Below is a small trained network, with its code and all its weights. Each question gives an input and a class and asks what happens when units are switched off, that is, made to give their printed mean instead of their output.

import numpy as np


def w(rows, s, z=0):
    codes = np.array(rows[::2]) - 128.0
    scale = np.full(codes.shape[1], s)
    scale[-1] = z or s
    return codes * scale


def f(y):
    return np.maximum(y, 0)


def log_softmax(a):
    a = a - a.max(-1, keepdims=True)
    return a - np.log(np.exp(a).sum(-1, keepdims=True))


def net(x, mask):
    res = np.array(x, float).reshape(1, 2) / 4 @ E
    y = f(res @ A[0][:, :-1].T + A[0][:, -1])
    res = res + np.where(mask, y, B[0][:, -1]) @ B[0][:, :-1]
    return log_softmax(res[-1] @ U[:, :-1].T + U[:, -1])


A, B = {}, {}
E = w([
[182,31,216,197,183,209,79],'x0',
[37,64,190,226,2,91,163],'x1',
],0.007)
A[0] = w([
[40,55,182,221,9,116,187,50],'N0',
[202,59,207,147,130,190,126,6],'N1',
[194,74,203,189,153,213,77,2],'N2',
[180,30,216,180,185,181,78,38],'N3',
[57,190,5,53,100,55,209,26],'N4',
[168,42,196,136,152,202,99,49],'N5',
[208,184,50,41,254,201,118,48],'N6',
],0.0057,0.0038)
B[0] = w([
[35,15,52,211,180,197,183,245],'N0',
[175,174,170,50,63,94,217,177],'N1',
[205,156,149,93,58,114,191,196],'N2',
[206,181,189,33,33,53,210,214],'N3',
[223,204,185,41,26,29,224,226],'N4',
[150,141,132,60,23,140,186,192],'N5',
[20,32,37,209,197,253,234,254],'N6',
],0.0054,0.0063)
U = w([
[1,7,34,241,216,229,211,85],'0',
[240,222,246,55,28,23,135,4],'1',
[89,110,181,203,193,123,4,234],'2',
],0.0046,0.0027)

Each question gives the input, the list of numbers given to net, and the class t.
The units are the neurons (one row each of A and B). Each row of codes is followed by its name. A weight is (code - 128) times the scale printed after its matrix; where a second scale follows, it is the last column's (A, B and U).
mask holds one flag per neuron, in row order. A switched-off neuron (its flag False) gives its mean, the last column of its row in B, instead of its output. The means were averaged over made-up inputs and are rounded, as every weight is.
A unit's drop is (log p(t) with every unit on - log p(t) with that unit switched off) / (log p(t) with every unit on - log p(t) with every unit switched off).
The circuit of an input: a set's keep is (log p(t) with only the set's units on - log p(t) with every unit switched off) / (log p(t) with every unit on - log p(t) with every unit switched off). Starting from all 7 units, units are removed one at a time, each time the one whose removal leaves the highest keep (on an exact tie, the one counted first), for as long as the keep stays at least 0.8.
units of the circuit, in order: the units of the circuit, biggest drop first
k most important neurons: the k neurons with the biggest drops, biggest first
drop when u is switched off: that unit's drop, to one decimal
input [4,-2], class 1: units of the circuit, in order	[N0, N3]
input [8,-6], class 1: units of the circuit, in order	[N3]
input [4,0], class 1: units of the circuit, in order	[N6, N0]
input [4,-1], class 1: units of the circuit, in order	[N6, N0]
input [6,5], class 1: 2 most important neurons	[N3, N6]
input [-7,-8], class 0: 2 most important neurons	[N6, N3]
input [8,6], class 1: 2 most important neurons	[N3, N6]
input [7,-6], class 1: 4 most important neurons	[N3, N0, N2, N1]
input [-2,1], class 2: 3 most important neurons	[N3, N6, N4]
input [8,2], class 1: drop when N3 is switched off	0.0
input [0,1], class 2: drop when N3 is switched off	0.2
input [1,0], class 2: drop when N0 is switched off	0.3
